Below is a small trained network, with its code and all its weights. Each question gives an input and a class and asks what happens when units are switched off, that is, made to give their printed mean instead of their output.

import numpy as np


def w(rows, s, z=0):
    codes = np.array(rows[::2]) - 128.0
    scale = np.full(codes.shape[1], s)
    scale[-1] = z or s
    return codes * scale


def f(y):
    return np.maximum(y, 0)


def log_softmax(a):
    a = a - a.max(-1, keepdims=True)
    return a - np.log(np.exp(a).sum(-1, keepdims=True))


def net(x, mask):
    res = np.array(x, float).reshape(1, 5) / 4 @ E
    y = f(res @ A[0][:, :-1].T + A[0][:, -1])
    res = res + np.where(mask, y, B[0][:, -1]) @ B[0][:, :-1]
    return log_softmax(res[-1] @ U[:, :-1].T + U[:, -1])


A, B = {}, {}
E = w([
[133,117,92,121,95,73,59,129,136,76,108],'x0',
[103,161,170,70,146,42,110,219,144,186,151],'x1',
[64,146,163,202,112,146,112,215,249,108,152],'x2',
[135,129,75,75,147,114,199,131,166,118,110],'x3',
[132,184,191,116,128,110,158,102,105,63,153],'x4',
],0.014)
A[0] = w([
[134,126,100,135,114,79,65,138,180,65,119,99],'n0',
[128,120,84,124,117,113,80,129,147,51,129,86],'n1',
[136,124,198,194,126,167,54,125,125,138,134,32],'n2',
[127,90,69,142,125,166,99,148,177,180,126,39],'n3',
[133,172,225,127,126,121,178,121,149,3,139,11],'n4',
[135,111,102,190,119,210,141,93,164,56,119,2],'n5',
[114,135,145,178,123,158,128,165,229,85,135,24],'n6',
[134,97,93,158,126,155,106,134,175,193,120,54],'n7',
[130,138,183,154,129,203,201,135,168,191,138,110],'n8',
[134,151,181,123,126,77,118,156,194,170,127,49],'n9',
[136,133,67,106,135,118,219,139,217,81,121,39],'n10',
],0.018,0.0062)
B[0] = w([
[131,127,176,176,160,146,211,123,148,129,122,195],'n0',
[128,134,177,165,164,145,194,123,130,146,132,176],'n1',
[120,126,209,128,91,153,27,110,116,117,127,210],'n2',
[131,143,54,186,137,106,95,120,157,138,124,199],'n3',
[128,126,10,199,135,112,80,131,167,167,114,242],'n4',
[121,136,133,33,141,66,163,190,137,139,145,238],'n5',
[150,115,93,70,115,149,145,81,65,110,123,251],'n6',
[123,136,49,166,125,118,100,132,147,147,123,195],'n7',
[132,126,187,182,164,140,226,121,151,116,119,235],'n8',
[130,128,127,58,136,88,151,161,126,133,138,220],'n9',
[118,125,222,138,86,154,8,114,102,121,134,212],'n10',
],0.019,0.021)
U = w([
[116,140,49,180,139,118,107,138,168,150,104,108],'0',
[101,144,136,52,151,73,145,231,144,142,155,121],'1',
[126,128,172,185,174,159,203,108,144,120,104,82],'2',
[195,97,73,72,135,150,153,5,20,117,91,141],'3',
[89,132,191,142,96,151,53,140,130,118,127,137],'4',
[105,128,129,153,130,156,154,130,151,97,115,250],'5',
[72,134,91,128,94,183,145,161,122,51,139,99],'6',
],0.012,0.016)

Each question gives the input, the list of numbers given to net, and the class t.
The units are the neurons (one row each of A and B). Each row of codes is followed by its name. A weight is (code - 128) times the scale printed after its matrix; where a second scale follows, it is the last column's (A, B and U).
mask holds one flag per neuron, in row order. A switched-off neuron (its flag False) gives its mean, the last column of its row in B, instead of its output. The means were averaged over made-up inputs and are rounded, as every weight is.
A unit's drop is (log p(t) with every unit on - log p(t) with that unit switched off) / (log p(t) with every unit on - log p(t) with every unit switched off).
The circuit of an input: a set's keep is (log p(t) with only the set's units on - log p(t) with every unit switched off) / (log p(t) with every unit on - log p(t) with every unit switched off). Starting from all 11 units, units are removed one at a time, each time the one whose removal leaves the highest keep (on an exact tie, the one counted first), for as long as the keep stays at least 0.8.
units of the circuit, in order: the units of the circuit, biggest drop first
unit that matters most: the unit with the biggest drop
k most important neurons: the k neurons with the biggest drops, biggest first
drop when u is switched off: that unit's drop, to one decimal
input [3,-3,1,6,-2], class 4: units of the circuit, in order -> [n10]
input [-3,-8,-6,-7,-2], class 1: 2 most important neurons -> [n5 n6]
input [6,-8,-4,4,-8], class 0: 2 most important neurons -> [n3 n7]
input [1,-2,1,-4,3], class 4: 3 most important neurons -> [n2 n3 n7]
input [2,6,5,7,-2], class 4: 2 most important neurons -> [n10 n5]
input [-1,4,-2,-6,6], class 0: 2 most important neurons -> [n4 n10]
input [7,-1,8,6,-7], class 3: 3 most important neurons -> [n6 n4 n8]
input [-5,-1,-3,-7,3], class 4: 3 most important neurons -> [n2 n6 n0]
input [7,-5,7,-7,-4], class 2: 3 most important neurons -> [n0 n1 n10]
input [7,-8,-7,-8,-7], class 1: 4 most important neurons -> [n5 n6 n4 n10]
input [7,2,-6,-2,-5], class 2: 2 most important neurons -> [n6 n4]
input [-7,-1,-2,8,4], class 4: 2 most important neurons -> [n10 n0]
input [8,0,-7,8,7], class 2: 4 most important neurons -> [n6 n1 n2 n0]
input [7,4,-7,-4,8], class 0: unit that matters most -> n6
input [-8,-4,-2,4,1], class 2: drop when n8 is switched off -> 1.3
input [7,-4,2,0,3], class 2: drop when n0 is switched off -> 0.7
input [3,-6,-8,-4,-8], class 0: drop when n6 is switched off -> 1.0
